Here is a tiny trained network, its code and every weight. The questions are about switching its units off for an input and a target symbol, where a switched-off unit gives its printed mean instead of its output.

import numpy as np


def w(rows, s, z=0):
    codes = np.array(rows[::2]) - 128.0
    scale = np.full(codes.shape[1], s)
    scale[-1] = z or s
    return codes * scale


def norm(h):
    return h / np.sqrt((h * h).mean(-1, keepdims=True) + 1e-5)


def f(y):
    return np.maximum(y, 0)


def softmax(a):
    e = np.exp(a - a.max(-1, keepdims=True))
    return e / e.sum(-1, keepdims=True)


def log_softmax(a):
    a = a - a.max(-1, keepdims=True)
    return a - np.log(np.exp(a).sum(-1, keepdims=True))


def net(x, mask):
    ids = ['αβγεζμξσφψω'.index(c) for c in x.split()]
    T = len(ids)
    res = E[ids] + P[:T]
    u = 0
    for l in range(2):
        r = norm(res)
        for j in range(2):
            rows = slice(2 * j, 2 * j + 2)
            q, k, v = (r @ M[l][rows].T for M in (Q, K, V))
            z = softmax(np.where(np.tri(T) > 0, q @ k.T / 2**0.5, -1e9)) @ v
            o = O[l][rows]
            res = res + np.where(mask[u + j], z, o[:, -1]) @ o[:, :-1]
        u += 2
        y = f(norm(res) @ A[l][:, :-1].T + A[l][:, -1])
        res = res + np.where(mask[u : u + 8], y, B[l][:, -1]) @ B[l][:, :-1]
        u += 8
    return log_softmax(norm(res)[-1] @ U[:, :-1].T + U[:, -1])


Q, K, V, O, A, B = {}, {}, {}, {}, {}, {}
E = w([
[205,94,183,177],'α',
[18,109,127,35],'β',
[194,129,176,142],'γ',
[94,174,106,211],'ε',
[2,78,137,150],'ζ',
[62,98,77,172],'μ',
[249,85,45,169],'ξ',
[154,52,155,113],'σ',
[96,122,221,98],'φ',
[104,137,113,80],'ψ',
[202,129,182,143],'ω',
],0.014)
P = w([
[179,2,190,104],'0',
[169,56,154,109],'1',
[163,91,129,104],'2',
[148,108,116,110],'3',
[138,123,108,119],'4',
[132,134,101,125],'5',
[115,137,91,118],'6',
[107,145,91,130],'7',
[92,152,86,124],'8',
[85,158,85,133],'9',
[72,159,81,123],'10',
],0.0044)
Q[0] = w([
[253,115,158,115],'L0H0',
[143,26,40,121],'L0H0',
[162,14,144,169],'L0H1',
[124,205,78,208],'L0H1',
],0.0053)
K[0] = w([
[219,112,175,173],'L0H0',
[163,72,63,131],'L0H0',
[122,69,114,59],'L0H1',
[82,181,2,155],'L0H1',
],0.0081)
V[0] = w([
[203,148,219,105],'L0H0',
[137,74,136,71],'L0H0',
[167,253,113,98],'L0H1',
[49,204,192,60],'L0H1',
],0.0049)
O[0] = w([
[78,175,176,151,179],'L0H0',
[111,98,40,121,183],'L0H0',
[171,100,187,202,2],'L0H1',
[128,254,160,81,161],'L0H1',
],0.0054,0.0025)
A[0] = w([
[128,255,175,156,26],'L0N0',
[146,96,170,161,118],'L0N1',
[220,190,66,104,7],'L0N2',
[144,97,11,142,171],'L0N3',
[109,172,100,178,18],'L0N4',
[88,140,66,207,211],'L0N5',
[169,115,203,81,44],'L0N6',
[135,177,88,184,96],'L0N7',
],0.01,0.0021)
B[0] = w([
[72,110,69,79,233],'L0N0',
[198,147,127,31,182],'L0N1',
[187,1,119,143,154],'L0N2',
[79,138,81,130,233],'L0N3',
[106,107,139,177,175],'L0N4',
[146,17,100,181,252],'L0N5',
[225,69,144,161,252],'L0N6',
[157,96,251,163,189],'L0N7',
],0.0074,0.0041)
Q[1] = w([
[73,89,123,162],'L1H0',
[146,70,35,183],'L1H0',
[155,219,158,140],'L1H1',
[88,107,32,255],'L1H1',
],0.0082)
K[1] = w([
[69,127,113,174],'L1H0',
[141,169,81,194],'L1H0',
[72,216,116,143],'L1H1',
[89,84,2,201],'L1H1',
],0.0089)
V[1] = w([
[128,169,211,181],'L1H0',
[91,118,60,114],'L1H0',
[58,84,99,51],'L1H1',
[187,2,129,117],'L1H1',
],0.0067)
O[1] = w([
[74,89,85,134,103],'L1H0',
[161,60,174,103,120],'L1H0',
[110,185,123,212,162],'L1H1',
[167,255,121,119,254],'L1H1',
],0.0063,0.0065)
A[1] = w([
[66,237,53,102,109],'L1N0',
[153,232,160,112,111],'L1N1',
[166,247,81,139,57],'L1N2',
[167,114,93,109,78],'L1N3',
[177,107,190,87,130],'L1N4',
[138,98,128,205,22],'L1N5',
[59,62,61,157,4],'L1N6',
[254,177,158,143,171],'L1N7',
],0.0099,0.0036)
B[1] = w([
[104,70,188,186,188],'L1N0',
[136,102,41,87,213],'L1N1',
[123,68,50,13,161],'L1N2',
[125,161,119,120,156],'L1N3',
[175,121,107,196,211],'L1N4',
[75,107,104,149,163],'L1N5',
[169,254,165,131,172],'L1N6',
[96,157,197,132,254],'L1N7',
],0.0099,0.0072)
U = w([
[178,125,246,139,192],'α',
[154,203,76,76,227],'β',
[126,63,80,95,218],'γ',
[49,107,215,103,172],'ε',
[111,120,124,154,126],'ζ',
[128,61,156,205,150],'μ',
[67,231,158,122,92],'ξ',
[128,117,140,137,48],'σ',
[112,201,45,151,113],'φ',
[118,136,125,145,76],'ψ',
[206,70,62,166,2],'ω',
],0.012,0.0039)

Each question gives the input, a string of symbols that net reads in full, and the target symbol t.
The units are the heads (2 rows each of Q, K, V and O) and the neurons (one row each of A and B). Each row of codes is followed by its name. A weight is (code - 128) times the scale printed after its matrix; where a second scale follows, it is the last column's (O, A, B and U).
mask holds one flag per unit, layer by layer, with each layer's heads first. A switched-off unit (its flag False) gives its mean, the last column of its rows in O or B, instead of its output. The means were averaged over made-up inputs and are rounded, as every weight is.
A unit's drop is (log p(t) with every unit on - log p(t) with that unit switched off) / (log p(t) with every unit on - log p(t) with every unit switched off).
The circuit of an input: a set's keep is (log p(t) with only the set's units on - log p(t) with every unit switched off) / (log p(t) with every unit on - log p(t) with every unit switched off). Starting from the 12 units with the biggest drops (on a tie, the unit counted first), units are removed one at a time, each time the one whose removal leaves the highest keep (on an exact tie, the one counted first), for as long as the keep stays at least 0.8.
circuit, biggest first: the units of the circuit, biggest drop first
top k neurons: the k neurons with the biggest drops, biggest first
heads that matter: for each layer, one digit per head in row order, 1 if its drop is at least 0.15 and else 0, layers parted by /
input φ φ φ, target γ: top 4 neurons : (L1N1; L1N7; L0N6; L1N6)
input σ φ ε ζ ε σ, target β: top 3 neurons : (L0N7; L0N0; L1N0)
input ψ ζ φ β ε μ σ, target α: heads that matter : 00 / 10
input α φ ε ω ε ω, target β: circuit, biggest first : (L0N5; L1N1)
input φ φ φ φ ε, target μ: circuit, biggest first : (L0N5)
input ε ε ε ε ε ε ξ σ ε ψ, target γ: top 3 neurons : (L0N5; L1N2; L1N0)
input ε φ ε ε μ ψ, target γ: heads that matter : 00 / 00
input ψ μ φ σ φ, target β: heads that matter : 01 / 00
input φ ε φ, target β: top 3 neurons : (L0N6; L1N1; L1N0)
input φ β σ φ ψ α ω σ μ ε, target μ: heads that matter : 00 / 00
input σ ξ φ μ μ φ γ φ σ γ, target β: heads that matter : 10 / 01
input γ φ ε μ ω α ω, target β: heads that matter : 10 / 10
input ε φ β σ ε φ φ σ, target β: heads that matter : 11 / 01
input ε φ φ ε ω ξ ζ β σ γ γ, target β: heads that matter : 10 / 00
input ε φ φ ζ, target ξ: circuit, biggest first : (L1N6)
input γ φ ζ, target ξ: top 2 neurons : (L1N6; L1N4)
input φ φ φ ε φ ξ σ, target α: heads that matter : 00 / 00
input φ γ φ φ, target γ: heads that matter : 11 / 10
